Below are the code and all the weights of a small trained network. Each question names an input and a target symbol and asks about switching units off, where a switched-off unit gives its printed mean instead of its output.

import numpy as np


def w(rows, s, z=0):
    codes = np.array(rows[::2]) - 128.0
    scale = np.full(codes.shape[1], s)
    scale[-1] = z or s
    return codes * scale


def softmax(a):
    e = np.exp(a - a.max(-1, keepdims=True))
    return e / e.sum(-1, keepdims=True)


def log_softmax(a):
    a = a - a.max(-1, keepdims=True)
    return a - np.log(np.exp(a).sum(-1, keepdims=True))


def net(x, mask):
    ids = ['Φαβγδεζηλμξπστψω'.index(c) for c in x.split()]
    T = len(ids)
    res = E[ids] + P[:T]
    u = 0
    for l in range(3):
        r = res
        for j in range(3):
            rows = slice(3 * j, 3 * j + 3)
            q, k, v = (r @ M[l][rows].T for M in (Q, K, V))
            z = softmax(np.where(np.tri(T) > 0, q @ k.T / 3**0.5, -1e9)) @ v
            o = O[l][rows]
            res = res + np.where(mask[u + j], z, o[:, -1]) @ o[:, :-1]
        u += 3
    return log_softmax(res[-1] @ U[:, :-1].T + U[:, -1])


Q, K, V, O = {}, {}, {}, {}
E = w([
[114,119,156,78,139,120,59,169,138],'Φ',
[112,117,213,110,148,124,128,117,126],'α',
[115,162,117,116,118,191,111,165,138],'β',
[135,102,129,105,137,73,139,99,123],'γ',
[118,113,130,148,171,135,121,135,177],'δ',
[110,117,116,128,157,144,184,98,147],'ε',
[134,143,92,97,94,108,174,99,97],'ζ',
[135,141,134,72,89,102,99,142,94],'η',
[121,131,57,87,116,130,128,138,135],'λ',
[107,5,125,199,78,135,156,170,107],'μ',
[86,106,132,93,151,145,107,82,159],'ξ',
[127,122,143,81,152,121,157,174,110],'π',
[125,136,106,141,98,115,102,72,153],'σ',
[161,138,150,171,126,92,166,124,127],'τ',
[166,135,83,147,105,78,101,142,143],'ψ',
[89,119,152,39,137,156,145,125,96],'ω',
],0.025)
P = w([
[3,219,114,220,131,85,117,159,72],'0',
[34,195,129,189,164,77,156,161,132],'1',
[178,137,117,189,196,139,112,154,78],'2',
[163,91,129,178,133,217,81,101,27],'3',
[215,100,171,115,87,147,161,151,215],'4',
[230,50,146,158,116,237,88,93,64],'5',
[252,81,189,76,61,187,141,121,214],'6',
],0.013)
Q[0] = w([
[150,132,123,110,154,121,119,125,148],'L0H1',
[162,169,160,167,69,169,189,131,117],'L0H1',
[159,208,161,171,106,161,159,129,99],'L0H1',
[147,93,145,130,70,138,148,113,132],'L0H2',
[176,109,89,171,202,148,96,110,61],'L0H2',
[81,135,118,141,139,93,122,126,134],'L0H2',
[120,231,102,85,232,110,25,187,58],'L0H3',
[181,19,143,101,20,238,88,116,75],'L0H3',
[2,186,180,88,4,81,161,174,228],'L0H3',
],0.011)
K[0] = w([
[141,112,119,105,132,142,122,132,138],'L0H1',
[109,95,128,145,111,114,153,147,134],'L0H1',
[119,117,134,148,133,143,136,139,86],'L0H1',
[157,77,132,117,108,144,130,117,135],'L0H2',
[159,182,129,89,167,130,118,90,139],'L0H2',
[81,154,118,141,156,91,122,127,121],'L0H2',
[105,224,133,107,151,89,144,111,157],'L0H3',
[249,104,121,99,146,183,113,104,131],'L0H3',
[48,126,122,192,121,152,82,87,24],'L0H3',
],0.015)
V[0] = w([
[124,164,134,120,120,136,183,146,146],'L0H1',
[134,127,124,126,143,124,129,129,131],'L0H1',
[103,110,147,201,57,164,195,155,85],'L0H1',
[135,136,121,50,176,77,94,112,157],'L0H2',
[200,254,128,153,123,174,205,131,113],'L0H2',
[142,172,158,141,132,161,133,108,161],'L0H2',
[113,150,155,83,97,170,93,169,77],'L0H3',
[138,183,162,208,155,213,204,162,134],'L0H3',
[66,22,76,78,225,116,91,169,194],'L0H3',
],0.0063)
O[0] = w([
[109,119,140,129,99,112,118,117,137,130],'L0H1',
[128,131,126,131,118,131,127,129,126,130],'L0H1',
[130,72,70,57,216,75,60,106,145,212],'L0H1',
[137,192,144,141,106,137,178,148,188,63],'L0H2',
[109,89,139,76,133,72,105,128,181,36],'L0H2',
[126,91,109,50,111,65,108,135,166,3],'L0H2',
[169,126,109,176,180,108,122,103,115,138],'L0H3',
[95,26,84,82,126,58,72,132,141,75],'L0H3',
[93,123,163,153,2,108,183,131,139,127],'L0H3',
],0.0081,0.0015)
Q[1] = w([
[152,120,130,105,1,46,22,97,97],'L1H1',
[185,106,137,47,55,87,127,102,138],'L1H1',
[167,133,176,135,135,168,125,100,136],'L1H1',
[119,139,118,145,126,80,120,130,143],'L1H2',
[222,138,138,118,140,148,99,112,139],'L1H2',
[165,93,117,115,159,254,116,48,118],'L1H2',
[164,76,138,95,103,176,135,150,141],'L1H3',
[212,96,133,99,113,165,125,83,98],'L1H3',
[155,129,100,130,167,148,142,109,237],'L1H3',
],0.0071)
K[1] = w([
[91,64,111,195,136,153,157,234,162],'L1H1',
[140,62,164,132,124,182,118,140,105],'L1H1',
[190,88,97,103,105,177,137,112,128],'L1H1',
[155,140,136,121,130,133,113,143,106],'L1H2',
[153,92,130,130,117,159,124,147,98],'L1H2',
[85,91,114,166,137,108,150,186,76],'L1H2',
[219,71,141,103,130,176,135,50,159],'L1H3',
[254,98,138,79,91,178,124,112,174],'L1H3',
[127,37,126,175,103,180,146,197,127],'L1H3',
],0.0068)
V[1] = w([
[135,130,177,74,81,140,91,188,101],'L1H1',
[125,159,113,147,152,153,104,97,128],'L1H1',
[134,185,143,65,176,163,151,119,194],'L1H1',
[129,111,152,197,124,144,101,149,164],'L1H2',
[167,70,132,125,60,124,139,143,93],'L1H2',
[135,61,73,204,168,132,170,170,148],'L1H2',
[108,67,10,253,163,177,193,198,197],'L1H3',
[84,98,92,135,149,171,178,87,77],'L1H3',
[100,50,146,247,183,131,166,112,185],'L1H3',
],0.0049)
O[1] = w([
[110,79,77,196,159,146,172,117,183,79],'L1H1',
[95,83,145,118,85,101,98,153,61,152],'L1H1',
[34,4,91,112,65,76,127,123,183,4],'L1H1',
[107,79,117,121,134,102,157,139,149,119],'L1H2',
[149,51,130,153,113,148,188,145,216,73],'L1H2',
[150,92,185,96,3,105,125,178,96,220],'L1H2',
[139,174,233,34,43,69,72,130,35,111],'L1H3',
[117,93,148,172,107,118,83,150,55,178],'L1H3',
[135,161,127,61,47,111,75,162,35,127],'L1H3',
],0.0054,0.0025)
Q[2] = w([
[99,163,127,130,142,110,123,120,131],'L2H1',
[116,102,125,150,123,119,138,139,121],'L2H1',
[135,126,134,129,128,136,115,131,101],'L2H1',
[153,95,124,141,127,136,126,119,132],'L2H2',
[138,173,123,98,150,155,117,107,135],'L2H2',
[99,122,97,144,143,126,133,120,144],'L2H2',
[141,133,131,155,138,141,99,148,3],'L2H3',
[135,41,110,175,100,149,124,141,120],'L2H3',
[219,78,149,86,105,213,127,93,110],'L2H3',
],0.016)
K[2] = w([
[74,166,110,146,144,99,121,139,119],'L2H1',
[106,108,121,143,144,115,147,156,128],'L2H1',
[141,144,138,111,131,119,138,129,151],'L2H1',
[171,92,126,115,103,168,118,149,138],'L2H2',
[182,125,140,116,119,107,115,105,114],'L2H2',
[98,160,149,142,149,101,113,148,108],'L2H2',
[136,162,140,73,134,85,172,143,252],'L2H3',
[172,54,154,140,139,181,182,187,162],'L2H3',
[254,86,137,81,86,173,128,99,170],'L2H3',
],0.014)
V[2] = w([
[85,154,186,24,175,240,100,198,145],'L2H1',
[128,168,209,136,126,117,154,133,194],'L2H1',
[134,102,204,165,182,82,123,54,164],'L2H1',
[144,152,42,123,122,84,126,121,117],'L2H2',
[123,124,76,76,146,152,204,151,78],'L2H2',
[184,111,149,124,123,73,160,34,117],'L2H2',
[84,120,209,142,120,160,61,27,146],'L2H3',
[166,141,189,214,125,94,21,254,159],'L2H3',
[155,100,206,95,170,81,188,154,73],'L2H3',
],0.0091)
O[2] = w([
[98,143,93,167,110,66,153,36,90,96],'L2H1',
[77,114,80,93,122,147,107,80,118,32],'L2H1',
[114,171,49,108,78,140,116,161,125,93],'L2H1',
[144,111,154,117,101,188,96,105,153,159],'L2H2',
[86,117,168,180,131,110,85,134,167,170],'L2H2',
[61,193,128,124,158,127,100,170,94,136],'L2H2',
[144,129,81,142,125,131,129,160,8,106],'L2H3',
[165,105,77,57,130,153,241,115,169,189],'L2H3',
[35,140,80,154,142,128,144,177,220,253],'L2H3',
],0.011,0.0042)
U = w([
[158,162,131,171,99,109,227,99,125,23],'Φ',
[121,103,52,146,143,99,146,143,108,184],'α',
[163,67,120,105,159,69,122,91,119,136],'β',
[90,222,172,132,79,190,169,198,137,255],'γ',
[101,113,147,50,12,91,163,140,120,162],'δ',
[83,76,150,68,56,70,71,159,117,192],'ε',
[138,117,141,117,209,126,60,138,137,60],'ζ',
[197,166,113,196,240,156,161,90,148,3],'η',
[156,134,231,138,66,103,147,90,141,187],'λ',
[143,86,154,142,124,121,152,173,124,73],'μ',
[129,130,150,178,28,106,173,137,70,86],'ξ',
[102,118,127,145,115,60,156,108,206,153],'π',
[155,122,150,68,154,161,109,147,68,96],'σ',
[119,111,123,23,173,119,87,151,155,93],'τ',
[154,161,168,34,128,149,153,125,159,37],'ψ',
[140,109,117,254,133,89,145,109,120,57],'ω',
],0.0095,0.0047)

Each question gives the input, a string of symbols that net reads in full, and the target symbol t.
The units are the heads (3 rows each of Q, K, V and O). Each row of codes is followed by its name. A weight is (code - 128) times the scale printed after its matrix; where a second scale follows, it is the last column's (O and U).
mask holds one flag per head, layer by layer. A switched-off head (its flag False) gives its mean, the last column of its rows in O, instead of its output. The means were averaged over made-up inputs and are rounded, as every weight is.
A unit's drop is (log p(t) with every unit on - log p(t) with that unit switched off) / (log p(t) with every unit on - log p(t) with every unit switched off).
The circuit of an input: a set's keep is (log p(t) with only the set's units on - log p(t) with every unit switched off) / (log p(t) with every unit on - log p(t) with every unit switched off). Starting from all 9 units, units are removed one at a time, each time the one whose removal leaves the highest keep (on an exact tie, the one counted first), for as long as the keep stays at least 0.8.
units of the circuit, in order: the units of the circuit, biggest drop first
most important unit: the unit with the biggest drop
which heads matter: for each layer, one digit per head in row order, 1 if its drop is at least 0.15 and else 0, layers parted by /
input ω α γ μ, target μ: which heads matter -> 000 / 000 / 100
input γ ζ γ δ γ β γ, target β: which heads matter -> 001 / 000 / 001
input ξ τ γ γ ζ, target γ: units of the circuit, in order -> [L2H2; L2H1]
input ω α α σ λ, target σ: units of the circuit, in order -> [L2H3]
input α α α, target α: units of the circuit, in order -> [L2H1; L2H3]
input ω γ η, target γ: which heads matter -> 001 / 000 / 000
input λ ε ω γ α ω, target α: units of the circuit, in order -> [L2H1; L2H3]
input γ α γ γ ζ ω γ, target ω: which heads matter -> 000 / 000 / 001
input ψ π η ζ, target η: units of the circuit, in order -> [L0H3; L1H3]
input λ ξ γ α γ π, target γ: units of the circuit, in order -> [L0H3; L2H3]
input Φ α β η α β, target α: which heads matter -> 000 / 000 / 100
input ω π μ σ, target σ: which heads matter -> 000 / 010 / 001
input η ζ λ ζ σ δ, target σ: units of the circuit, in order -> [L2H3; L1H3]
input δ γ η η γ, target η: most important unit -> L0H3
input γ λ η ω γ α λ, target α: which heads matter -> 000 / 000 / 001
input γ η λ ξ λ, target ξ: which heads matter -> 000 / 000 / 001
input π γ γ ε ψ λ, target ψ: which heads matter -> 000 / 000 / 001
input α μ δ, target δ: units of the circuit, in order -> [L1H3; L2H3; L1H2]
input ξ γ λ ε π π, target π: units of the circuit, in order -> [L2H3; L2H1]
input α ζ γ, target ζ: most important unit -> L2H3
input λ γ λ, target γ: units of the circuit, in order -> [L0H3; L0H1]
input γ β η γ ξ, target γ: units of the circuit, in order -> [L0H3; L0H1; L2H3]
input σ λ σ, target λ: which heads matter -> 001 / 000 / 001
input β σ γ λ λ λ, target λ: units of the circuit, in order -> [L2H3; L2H1]
input σ π γ α γ, target α: units of the circuit, in order -> [L2H3; L2H1]
input τ γ β π π α ω, target α: units of the circuit, in order -> [L1H3; L2H3; L2H1]
input ψ ε ζ, target ε: most important unit -> L0H3
input λ α η γ η α, target η: units of the circuit, in order -> [L0H3; L1H3]
input τ γ γ, target γ: which heads matter -> 000 / 000 / 000
